M =
[[-1.1  0.1 -0.5  1.9 -0.1  0.6 -0.6 -0.6  0.3]
 [ 0.2  0.7  0.1  0.4  0.7  1.0  0.0 -1.5 -1.4]
 [-0.2  0.4  0.3  1.5  0.7  0.8  0.5 -1.2 -0.8]
 [-1.2 -1.0 -0.6  0.1 -0.8 -1.0 -0.8  0.8  1.2]
 [-0.4  1.0 -0.7  1.3 -0.3  1.2 -0.7 -0.8  0.0]
 [ 0.8  0.8  0.5  1.0  0.4  0.9  1.1 -0.7 -0.6]
 [-0.2 -1.2  0.5 -0.1 -0.3 -1.4  0.9  1.1  0.9]
 [-0.1  0.3 -0.8 -1.6  0.0  0.3 -1.5 -0.9 -1.2]
 [ 0.4  1.5 -0.9  0.0 -0.6  1.3 -0.9 -0.6 -0.4]]
M[0, 0]	-1.1
M[0]	[-1.1, 0.1, -0.5, 1.9, -0.1, 0.6, -0.6, -0.6, 0.3]
M[3, 1]	-1.0
M[3, 3]	0.1
M[7, 1]	0.3
M[7, 4]	0.0
M[3]	[-1.2, -1.0, -0.6, 0.1, -0.8, -1.0, -0.8, 0.8, 1.2]
M[0, 2]	-0.5
M[1, 8]	-1.4
M[6, 1]	-1.2
M[6]	[-0.2, -1.2, 0.5, -0.1, -0.3, -1.4, 0.9, 1.1, 0.9]
M[:, 1]	[0.1, 0.7, 0.4, -1.0, 1.0, 0.8, -1.2, 0.3, 1.5]
M[4, 6]	-0.7
M[6, 5]	-1.4
M[8, 5]	1.3
M[5, 1]	0.8
M[:, 8]	[0.3, -1.4, -0.8, 1.2, 0.0, -0.6, 0.9, -1.2, -0.4]
M[:, 7]	[-0.6, -1.5, -1.2, 0.8, -0.8, -0.7, 1.1, -0.9, -0.6]
M[4, 5]	1.2
M[1, 7]	-1.5
M[0, 7]	-0.6
M[:, 0]	[-1.1, 0.2, -0.2, -1.2, -0.4, 0.8, -0.2, -0.1, 0.4]
M[6, 3]	-0.1
M[2]	[-0.2, 0.4, 0.3, 1.5, 0.7, 0.8, 0.5, -1.2, -0.8]
M[8, 0]	0.4
M[1, 3]	0.4
M[0, 4]	-0.1
M[8, 1]	1.5
M[8, 3]	0.0
M[5]	[0.8, 0.8, 0.5, 1.0, 0.4, 0.9, 1.1, -0.7, -0.6]
M[6, 4]	-0.3
M[:, 4]	[-0.1, 0.7, 0.7, -0.8, -0.3, 0.4, -0.3, 0.0, -0.6]

W =
[[ 927  116  135  116  249  119   93  217   81  234  152  329  218  178]
 [ 111  -94  452 -223  384  282  298  377  -39  284 -140  292 -109  464]
 [ 269  -67  443  -28  373  286  169  253  -31  259  -76  322 -200  382]
 [ 512  299  -44  293  -37   89   49   43  257 -105  321  132  172  -51]
 [-282   86  114  139  107  156   77   70   18   65   90   80   34   89]
 [ 207  -50  142   75  263  267  206   92   89  173   46  269   70  128]
 [-339  304 -108  285  -73  -43   13 -181  333  -67  299 -114  311 -129]
 [-232  -20  240  -84  196  112  121  328   10  278  -82  124   79  274]
 [-531  299 -276  184  -32 -123  -12  -90  145 -175  311 -158  189 -261]
 [  46 -186  433  -68  398  385  350  425 -210  364  -82  376 -172  339]]
W[-10][-14] = 927
W[:, -5] = [234, 284, 259, -105, 65, 173, -67, 278, -175, 364]
W[:, 3] = [116, -223, -28, 293, 139, 75, 285, -84, 184, -68]
W[:, 7] = [217, 377, 253, 43, 70, 92, -181, 328, -90, 425]
W[1][-3] = 292
W[-4][13] = -129
W[-1] = [46, -186, 433, -68, 398, 385, 350, 425, -210, 364, -82, 376, -172, 339]
W[7][1] = -20
W[6][-14] = -339
W[-9][-2] = -109
W[9][-11] = -68
W[3] = [512, 299, -44, 293, -37, 89, 49, 43, 257, -105, 321, 132, 172, -51]
W[3][1] = 299
W[-8][-9] = 286
W[-2][8] = 145
W[9][-14] = 46
W[-5][-1] = 128
W[-9][-1] = 464
W[7][-9] = 112
W[5][5] = 267
W[2][3] = -28
W[6] = [-339, 304, -108, 285, -73, -43, 13, -181, 333, -67, 299, -114, 311, -129]
W[-6][-7] = 70
W[9][-13] = -186
W[2][-7] = 253
W[:, -10] = [249, 384, 373, -37, 107, 263, -73, 196, -32, 398]
W[-1][9] = 364
W[-5] = [207, -50, 142, 75, 263, 267, 206, 92, 89, 173, 46, 269, 70, 128]
W[2][-5] = 259
W[2][1] = -67
W[0][-13] = 116
W[8][3] = 184
W[-1][-7] = 425
W[:, 5] = [119, 282, 286, 89, 156, 267, -43, 112, -123, 385]
W[0] = [927, 116, 135, 116, 249, 119, 93, 217, 81, 234, 152, 329, 218, 178]

X =
1.18	0.00	1.22	0.69	2.08	-0.05	1.79	1.97	2.45	1.47
0.70	1.70	1.85	-0.41	0.11	0.11	0.79	0.33	2.09	1.10
0.77	1.32	1.49	-0.11	0.24	0.09	0.79	0.37	2.07	1.16
0.41	0.56	0.14	0.84	1.80	0.18	0.85	1.37	1.12	1.38
-0.33	2.07	0.12	-0.06	0.12	0.30	-0.47	-0.29	0.51	1.15
0.70	0.91	0.96	0.57	1.06	0.55	0.92	1.00	1.29	1.08
-0.08	1.40	-0.43	0.93	0.29	1.07	-0.43	-0.25	-0.60	0.68
0.77	1.42	1.37	0.27	-0.11	0.81	0.54	0.24	0.75	0.52
1.10	0.32	0.18	2.16	0.22	2.44	0.50	0.64	-1.74	-0.48
0.51	1.86	1.51	-0.57	-0.08	0.08	0.46	-0.04	2.00	1.21
Rows and columns are counted from 0.
(0, 0)	1.18
(7, 9)	0.52
(8, 1)	0.32
(5, 0)	0.70
(9, 4)	-0.08
(7, 3)	0.27
(1, 8)	2.09
(6, 5)	1.07
(1, 7)	0.33
(3, 8)	1.12
(6, 3)	0.93
(9, 6)	0.46
(4, 2)	0.12
(2, 6)	0.79
(2, 3)	-0.11
(3, 6)	0.85
(8, 2)	0.18
(3, 7)	1.37
(2, 0)	0.77
(8, 7)	0.64
(1, 9)	1.10
(0, 1)	0.00
(7, 8)	0.75
(4, 9)	1.15
(9, 5)	0.08
(5, 1)	0.91
(9, 2)	1.51
(2, 2)	1.49
(3, 5)	0.18
(0, 7)	1.97
(8, 0)	1.10
(7, 0)	0.77
(3, 2)	0.14
(6, 2)	-0.43
(6, 8)	-0.60
(2, 7)	0.37

data = [18 43 12 62 96 27 79 50 51 20 20]
data[0] -> 18
data[7] -> 50

A =
[[40 36 32 30 33 39 26 41]
 [74 74 74 82 78 79 87 77]
 [43 37 42 42 37 49 35 49]
 [48 39 33 34 32 32 29 40]
 [61 60 56 55 56 58 49 56]
 [42 44 36 38 30 40 28 42]
 [41 34 35 35 33 39 26 48]
 [45 40 43 30 37 35 24 47]
 [60 65 67 66 72 75 66 73]
 [75 77 75 77 78 78 79 70]
 [52 52 49 55 49 53 52 58]
 [70 77 76 84 84 76 85 73]]
Rows and columns are counted from 0.
(0, 0) = 40
(0, 4) = 33
(9, 0) = 75
(5, 3) = 38
(11, 5) = 76
(3, 5) = 32
(7, 2) = 43
(9, 2) = 75
(5, 0) = 42
(7, 1) = 40
(4, 3) = 55
(6, 1) = 34
(0, 1) = 36
(0, 5) = 39
(9, 1) = 77
(6, 0) = 41
(3, 4) = 32
(3, 3) = 34
(9, 4) = 78
(10, 7) = 58
(8, 0) = 60
(10, 0) = 52
(3, 2) = 33
(7, 0) = 45
(0, 2) = 32
(1, 3) = 82
(8, 2) = 67
(9, 3) = 77
(1, 6) = 87
(4, 5) = 58
(3, 7) = 40
(0, 6) = 26
(0, 7) = 41
(2, 4) = 37
